(in the rows, 128 means zero)
Each row has two labels, one from each of two sets.
[136 125 151 142 135  65 149  79 115 135 190 148  87 114 152 158 156 141
 136 123  10 124 161 137 118 144  72 146 105] : R X
[108 134 119 125 134 115 125  85 125 123 157 142 122 135 133 134 126 134
 132 135  50 126 140 146 137 137 105 138 117] : D J
[136 138 146 144 130 122 128  93 120 137 144 135  99  82 121 146 130 139
 115 128  70 114 160  93  74 147 104 133 114] : R J
[112 135 132 135 136  93 141  81 120 136 165 143 104 102 135 150 140 143
 124 132   9 114 164 128 111 144  91 137 109] : R J
[132 135 138 138 151 106 124 116 123 130 135 143 125 150 140 146 125 129
 131 133  90 131 121 108  98 126 112 134 120] : D X
[120 135 146 119 121  99 134  42 128 143 169 149  95  64 126 158 132 135
 128 125  26 130 188 155  87 144  84 140  96] : D A
[108 123 120 116 139  82 136  93 121 132 167 152 107 132 150 144 156 144
 134 133   4 125 148 149 160 141  79 143 110] : R J
[141 129 118 139 135 131 126 145 133 123 137 133 133 179 142 109 133 135
 132 144  92 121  82 127 156 130 122 132 127] : R J
[154 142 148 143 122 122 139 117 127 139 141 127 110  95 123 137 124 135
 115 123 110 121 142  98  89 137 115 130 122] : R X
[106 128 116 117 139  88 131  90 117 131 184 156 116 145 153 143 152 139
 143 137  14 127 125 157 165 132  89 140 125] : D J
[129 136 142 126 133  92 135  99 122 129 163 144 110 126 144 158 137 131
 135 135  63 132 129 128 115 126  93 141 120] : D X
[126 150 163 134 118  93 153   4 101 141 194 152  76  15 127 181 130 132
 108 113   4 114 229 117  30 163  64 138  82] : D J
[130 129 138 124 127 105 153  87 119 136 155 132 106  82 126 137 126 131
 128 109  69 130 189 145 138 139 102 118 108] : R Y
[113 142 137 131 127 111 130  68 117 134 148 144 110 101 132 157 121 130
 124 133  65 122 162 129  85 142 104 136 108] : D J
[130 130 121 137 141 101 134 115 127 131 168 150 116 156 144 135 146 146
 130 144   4 121 112 143 164 136  86 139 120] : R J
[157 148 181 131 107 115 167  27 105 147 156 128  80   4 114 163 112 129
 105  87 105 122 248 115  40 158  99 129  83] : R Y
[128 143 134 141 139 106 142  77 115 132 168 144 100 110 142 141 127 135
 122 125  28 110 158 121 118 148  96 138 105] : R J
[135 136 131 139 138 104 132 103 121 132 151 140 115 135 140 133 133 143
 125 134  29 125 131 129 126 134  90 158 113] : R J
[138 134 144 138 131 113 128 119 129 128 129 126 117 122 132 142 126 134
 124 143  89 129 130 106  94 130 109 132 117] : R X
[126 127 131 128 132 109 129 111 125 129 148 140 118 133 136 129 141 136
 126 134  70 126 127 137 137 134 106 137 118] : R J
[137 128 133 136 132 120 131 142 135 127 130 132 123 142 133 153 133 137
 129 139  92 125 111 112 130 126 119 131 127] : R X
[146 131 139 136 140 106 130 133 131 126 134 139 126 158 142 128 131 136
 133 143  82 129 104 116 124 127 108 135 119] : R X
[135 139 134 142 129 130 132 101 122 133 134 137 116 117 131 131 110 136
 120 130  74 112 138 105  92 146 110 132 105] : R J
[142 130 136 137 134 107 135 121 125 127 134 134 119 137 137 139 121 132
 132 131  99 128 129 114 116 127 113 132 123] : R X
[126 153 149 139 126 111 131  57 114 131 164 148  99  87 127 163 122 131
 125 129  61 121 165 114  60 142  95 140 107] : D J
[131 118 135 118 129 107 152  98 123 141 153 127 109  96 128 132 142 138
 131 119  61 124 159 165 157 137  98 137 109] : R Y
[121 136 136 134 125 110 135  73 116 132 173 147 108 102 135 137 139 131
 123 130  57 134 154 135  97 141  95 136 109] : D J
[132 125 146 134 139  86 141 107 118 133 158 140 105 118 141 167 144 132
 131 130  45 130 145 133 118 133  93 142 104] : R X
[124 128 142 134 135  91 136 116 116 132 154 141 104 119 148 148 150 134
 128 134  40 123 147 129 115 139  96 139 111] : R X
[116 134 134 137 124 126 128  80 119 131 141 140 117  99 121 139 124 135
 118 136  58 124 153 122  82 145 105 132 106] : D J
[122 141 133 133 127 114 129  64 113 133 172 139 109  96 137 162 124 128
 122 120  58 116 176 124  97 144  99 135 114] : D J
[129 138 126 143 140 112 131 104 122 128 147 140 113 148 137 138 116 134
 126 155  45 121 136 113 124 137 106 137 108] : R J
[133 144 140 144 125 133 130  85 127 133 149 137 117  94 116 139 116 139
 118 134  67 119 157 104  71 152 110 132 111] : R J
[137 127 130 131 137 109 125 103 125 131 160 142 113 141 146 131 131 140
 128 133  35 123 130 135 146 136  93 140 108] : R J
